Here is a tiny trained network, its code and every weight. The questions are about switching its units off for an input and a class, where a switched-off unit gives its printed mean instead of its output.

import numpy as np


def w(rows, s, z=0):
    codes = np.array(rows[::2]) - 128.0
    scale = np.full(codes.shape[1], s)
    scale[-1] = z or s
    return codes * scale


def norm(h):
    return h / np.sqrt((h * h).mean(-1, keepdims=True) + 1e-5)


def f(y):
    return np.maximum(y, 0)


def log_softmax(a):
    a = a - a.max(-1, keepdims=True)
    return a - np.log(np.exp(a).sum(-1, keepdims=True))


def net(x, mask):
    res = np.array(x, float).reshape(1, 7) / 4 @ E
    u = 0
    for l in range(4):
        y = f(norm(res) @ A[l][:, :-1].T + A[l][:, -1])
        res = res + np.where(mask[u : u + 3], y, B[l][:, -1]) @ B[l][:, :-1]
        u += 3
    return log_softmax(norm(res)[-1] @ U[:, :-1].T + U[:, -1])


A, B = {}, {}
E = w([
[131,125,128,128],'x0',
[130,126,129,135],'x1',
[79,100,2,151],'x2',
[219,59,159,101],'x3',
[20,122,137,108],'x4',
[129,129,126,126],'x5',
[129,128,129,127],'x6',
],0.0084)
A[0] = w([
[79,132,192,99,3],'L0N1',
[156,125,247,90,141],'L0N2',
[124,212,190,159,73],'L0N3',
],0.013,0.0034)
B[0] = w([
[2,132,212,190,172],'L0N1',
[102,205,132,51,254],'L0N2',
[22,76,220,64,189],'L0N3',
],0.009)
A[1] = w([
[133,11,195,37,249],'L1N1',
[47,99,222,95,201],'L1N2',
[75,249,254,116,7],'L1N3',
],0.0048,0.0013)
B[1] = w([
[117,166,81,170,219],'L1N1',
[141,108,110,150,247],'L1N2',
[178,6,106,141,255],'L1N3',
],0.014,0.0048)
A[2] = w([
[93,163,51,162,65],'L2N1',
[218,139,10,217,255],'L2N2',
[126,57,237,69,12],'L2N3',
],0.011,0.00094)
B[2] = w([
[105,136,183,254,189],'L2N1',
[120,61,152,84,236],'L2N2',
[135,127,47,103,254],'L2N3',
],0.015,0.0078)
A[3] = w([
[40,223,8,164,211],'L3N1',
[42,84,101,23,247],'L3N2',
[244,92,169,83,143],'L3N3',
],0.011,0.0016)
B[3] = w([
[188,239,198,86,174],'L3N1',
[224,74,118,170,246],'L3N2',
[96,254,98,106,185],'L3N3',
],0.0093,0.012)
U = w([
[181,67,47,57,94],'0',
[86,66,162,142,43],'1',
[127,253,98,106,253],'2',
],0.015,0.0039)

Each question gives the input, the list of numbers given to net, and the class t.
The units are the neurons (one row each of A and B). Each row of codes is followed by its name. A weight is (code - 128) times the scale printed after its matrix; where a second scale follows, it is the last column's (A, B and U).
mask holds one flag per neuron, layer by layer. A switched-off neuron (its flag False) gives its mean, the last column of its row in B, instead of its output. The means were averaged over made-up inputs and are rounded, as every weight is.
A unit's drop is (log p(t) with every unit on - log p(t) with that unit switched off) / (log p(t) with every unit on - log p(t) with every unit switched off).
The circuit of an input: a set's keep is (log p(t) with only the set's units on - log p(t) with every unit switched off) / (log p(t) with every unit on - log p(t) with every unit switched off). Starting from all 12 units, units are removed one at a time, each time the one whose removal leaves the highest keep (on an exact tie, the one counted first), for as long as the keep stays at least 0.8.
units of the circuit, in order: the units of the circuit, biggest drop first
most important unit: the unit with the biggest drop
k most important neurons: the k neurons with the biggest drops, biggest first
top k neurons in layer l: the k neurons of layer l with the biggest drops, biggest first
input [-5,6,7,0,5,8,5], class 2: top neuron in layer 2 -> L2N2
input [8,-2,1,-1,3,-5,7], class 2: 4 most important neurons -> L2N2, L1N3, L0N3, L1N1
input [-1,-2,1,-1,2,4,0], class 2: 4 most important neurons -> L1N3, L2N2, L1N1, L0N1
input [-6,2,-1,-8,2,8,-4], class 1: 3 most important neurons -> L0N2, L3N3, L1N3
input [-7,2,-3,4,-4,7,-3], class 2: 2 most important neurons -> L3N3, L0N3
input [4,-3,1,0,0,-7,-2], class 1: 2 most important neurons -> L0N2, L1N3
input [-6,-6,-8,-4,-8,2,2], class 0: 4 most important neurons -> L0N3, L2N3, L1N3, L2N1
input [-2,-6,-2,-5,4,-1,-4], class 1: 2 most important neurons -> L0N1, L0N2
input [1,-4,-7,3,8,2,-5], class 0: 3 most important neurons -> L2N3, L1N3, L2N1
input [3,7,2,-2,-8,3,-6], class 1: 2 most important neurons -> L0N2, L2N2
input [-1,7,0,2,-3,-3,8], class 2: 4 most important neurons -> L0N3, L0N1, L3N3, L1N3
input [2,3,1,7,2,-4,1], class 1: 4 most important neurons -> L1N1, L1N3, L2N3, L2N1
input [1,2,6,6,8,-3,-8], class 1: units of the circuit, in order -> L1N3, L2N3
input [4,5,-5,-7,-2,0,-5], class 0: units of the circuit, in order -> L1N3
input [5,-4,2,0,-5,8,5], class 1: 3 most important neurons -> L2N2, L0N2, L2N3
input [-4,-2,0,5,0,2,-8], class 2: top 2 neurons in layer 1 -> L1N3, L1N2
input [-5,-7,8,-1,6,-8,8], class 2: top 2 neurons in layer 1 -> L1N3, L1N2
input [5,0,-3,2,-4,-3,7], class 2: top 2 neurons in layer 3 -> L3N3, L3N2
input [-2,-5,-5,2,5,-7,6], class 0: top 2 neurons in layer 2 -> L2N3, L2N1
input [-6,0,-8,-8,-7,7,-6], class 0: most important unit -> L0N3
input [5,-7,-5,6,-2,0,1], class 2: top 2 neurons in layer 0 -> L0N3, L0N1
input [-4,7,8,6,8,3,-1], class 1: top 2 neurons in layer 2 -> L2N1, L2N3
input [-2,0,-1,-2,1,-3,-3], class 1: top 2 neurons in layer 1 -> L1N1, L1N2
input [4,7,3,-5,-4,-5,-1], class 1: top 2 neurons in layer 2 -> L2N1, L2N2
